Here is a tiny trained network, its code and every weight. The questions are about switching its units off for an input and a target symbol, where a switched-off unit gives its printed mean instead of its output.

import numpy as np


def w(rows, s, z=0):
    codes = np.array(rows[::2]) - 128.0
    scale = np.full(codes.shape[1], s)
    scale[-1] = z or s
    return codes * scale


def f(y):
    return y / 2 * (1 + np.tanh(0.7978845608 * (y + 0.044715 * y**3)))


def softmax(a):
    e = np.exp(a - a.max(-1, keepdims=True))
    return e / e.sum(-1, keepdims=True)


def log_softmax(a):
    a = a - a.max(-1, keepdims=True)
    return a - np.log(np.exp(a).sum(-1, keepdims=True))


def net(x, mask):
    ids = ['ΞΣΦΨαζτ'.index(c) for c in x.split()]
    T = len(ids)
    res = E[ids] + P[:T]
    r = res
    for j in range(3):
        rows = slice(2 * j, 2 * j + 2)
        q, k, v = (r @ M[0][rows].T for M in (Q, K, V))
        z = softmax(np.where(np.tri(T) > 0, q @ k.T / 2**0.5, -1e9)) @ v
        o = O[0][rows]
        res = res + np.where(mask[j], z, o[:, -1]) @ o[:, :-1]
    y = f(res @ A[0][:, :-1].T + A[0][:, -1])
    res = res + np.where(mask[3:19], y, B[0][:, -1]) @ B[0][:, :-1]
    return log_softmax(res[-1] @ U[:, :-1].T + U[:, -1])


Q, K, V, O, A, B = {}, {}, {}, {}, {}, {}
E = w([
[100,129,193],'Ξ',
[105,129,199],'Σ',
[109,149,113],'Φ',
[134,130,135],'Ψ',
[66,209,167],'α',
[142,130,128],'ζ',
[111,120,252],'τ',
],0.022)
P = w([
[124,170,85],'0',
[152,58,73],'1',
[161,118,166],'2',
[124,187,170],'3',
[87,70,89],'4',
[204,132,141],'5',
[163,194,175],'6',
[26,83,96],'7',
[249,140,120],'8',
[199,197,179],'9',
],0.014)
Q[0] = w([
[109,39,59],'h1',
[115,142,93],'h1',
[127,174,144],'h2',
[141,156,85],'h2',
[88,59,74],'h3',
[98,76,7],'h3',
],0.02)
K[0] = w([
[34,85,96],'h1',
[190,136,158],'h1',
[165,193,173],'h2',
[163,181,83],'h2',
[254,185,131],'h3',
[234,230,152],'h3',
],0.017)
V[0] = w([
[254,200,127],'h1',
[124,145,50],'h1',
[168,123,67],'h2',
[71,21,164],'h2',
[226,101,61],'h3',
[26,39,26],'h3',
],0.012)
O[0] = w([
[208,212,74,163],'h1',
[86,115,59,53],'h1',
[131,74,159,29],'h2',
[150,90,15,124],'h2',
[153,214,69,2],'h3',
[11,147,67,195],'h3',
],0.011,0.0086)
A[0] = w([
[166,50,75,124],'n1',
[120,248,104,202],'n2',
[112,122,110,173],'n3',
[147,148,106,122],'n4',
[95,102,148,118],'n5',
[104,184,115,39],'n6',
[123,111,176,150],'n7',
[70,152,174,73],'n8',
[186,137,125,191],'n9',
[116,168,137,70],'n10',
[135,84,115,255],'n11',
[123,211,178,111],'n12',
[108,155,122,207],'n13',
[76,182,146,121],'n14',
[199,161,173,107],'n15',
[129,155,105,220],'n16',
],0.017,0.0065)
B[0] = w([
[92,42,178,162],'n1',
[173,2,71,253],'n2',
[143,138,181,137],'n3',
[163,94,128,131],'n4',
[163,183,91,156],'n5',
[152,222,98,173],'n6',
[130,154,75,179],'n7',
[116,42,42,198],'n8',
[105,213,100,138],'n9',
[111,197,107,164],'n10',
[103,227,112,163],'n11',
[158,212,207,240],'n12',
[114,155,201,173],'n13',
[50,140,158,214],'n14',
[135,80,82,169],'n15',
[129,99,212,157],'n16',
],0.018,0.022)
U = w([
[107,68,61,62],'Ξ',
[139,92,95,82],'Σ',
[49,1,147,225],'Φ',
[166,47,169,40],'Ψ',
[78,142,176,250],'α',
[190,61,180,57],'ζ',
[177,165,186,220],'τ',
],0.0073,0.0022)

Each question gives the input, a string of symbols that net reads in full, and the target symbol t.
The units are the heads (2 rows each of Q, K, V and O) and the neurons (one row each of A and B). Each row of codes is followed by its name. A weight is (code - 128) times the scale printed after its matrix; where a second scale follows, it is the last column's (O, A, B and U).
mask holds one flag per unit, heads first, then neurons. A switched-off unit (its flag False) gives its mean, the last column of its rows in O or B, instead of its output. The means were averaged over made-up inputs and are rounded, as every weight is.
A unit's drop is (log p(t) with every unit on - log p(t) with that unit switched off) / (log p(t) with every unit on - log p(t) with every unit switched off).
The circuit of an input: a set's keep is (log p(t) with only the set's units on - log p(t) with every unit switched off) / (log p(t) with every unit on - log p(t) with every unit switched off). Starting from the 12 units with the biggest drops (on a tie, the unit counted first), units are removed one at a time, each time the one whose removal leaves the highest keep (on an exact tie, the one counted first), for as long as the keep stays at least 0.8.
circuit, biggest first: the units of the circuit, biggest drop first
unit that matters most: the unit with the biggest drop
top k neurons: the k neurons with the biggest drops, biggest first
heads that matter: for each layer, one digit per head in row order, 1 if its drop is at least 0.15 and else 0, layers parted by /
input Φ τ ζ α, target τ: circuit, biggest first : n12
input Φ Φ Φ τ τ Φ τ, target τ: top 3 neurons : n2; n12; n9
input ζ τ Ξ Σ Σ Φ Σ Ψ Φ ζ, target ζ: heads that matter : 100
input Φ Σ Σ Ξ Σ Φ ζ, target ζ: circuit, biggest first : h1; n2; n8
input Φ τ Φ Φ τ α Ξ, target τ: circuit, biggest first : n2; h3; n14
input α τ Φ Ξ, target τ: circuit, biggest first : n2; h3
input τ τ Φ, target Ξ: circuit, biggest first : n12; h2
input Φ Σ ζ Φ α Φ Σ Ξ ζ, target α: top 4 neurons : n2; n8; n12; n15
input α Ψ Φ Σ α Φ Σ Φ, target Ξ: top 2 neurons : n12; n5
input Σ τ Ψ, target Ξ: circuit, biggest first : n12; h2
input Σ Φ α Ψ Ξ α Φ Ψ, target α: heads that matter : 111
input α Φ Φ τ Φ Φ Ψ Φ α, target Φ: heads that matter : 001
input α Σ α Φ Ξ α Ξ Ψ α, target ζ: circuit, biggest first : n2; n12; h1
input Φ Φ Σ ζ Ξ Φ, target α: top 4 neurons : n2; n15; n8; n1
input Σ Σ Σ Σ Ψ Φ ζ τ Ψ, target Ξ: circuit, biggest first : n12
input Φ τ Ψ Φ, target τ: circuit, biggest first : h3; n2
input Ξ Ξ τ Σ τ Ξ Φ, target τ: heads that matter : 101
input ζ Σ τ Σ τ, target α: heads that matter : 110
input Φ ζ ζ α, target ζ: circuit, biggest first : n2; n12; h3
input Ξ Φ Ψ Σ α Ψ Φ Σ, target α: heads that matter : 111
input α Σ Ψ, target τ: circuit, biggest first : n2
input Ξ Ξ Φ Σ Ξ τ Φ Φ Ξ, target Φ: circuit, biggest first : h3; n12
input Σ Φ α Σ Ψ ζ Σ, target ζ: heads that matter : 101
input Σ α τ Ψ Σ, target α: top 3 neurons : n2; n11; n8
input Σ Ψ Ξ Ξ τ Ξ, target Ξ: heads that matter : 101
input α τ τ Ξ Φ Σ Φ, target Φ: top 3 neurons : n2; n8; n14
input ζ Ξ α Φ Ψ Ξ Ξ τ τ, target Ξ: heads that matter : 111
input Ξ Ξ ζ, target α: top 2 neurons : n2; n8
input Σ α α Σ Σ τ Σ Σ τ, target τ: top 2 neurons : n2; n8
input Φ Φ Φ, target Φ: unit that matters most : h3
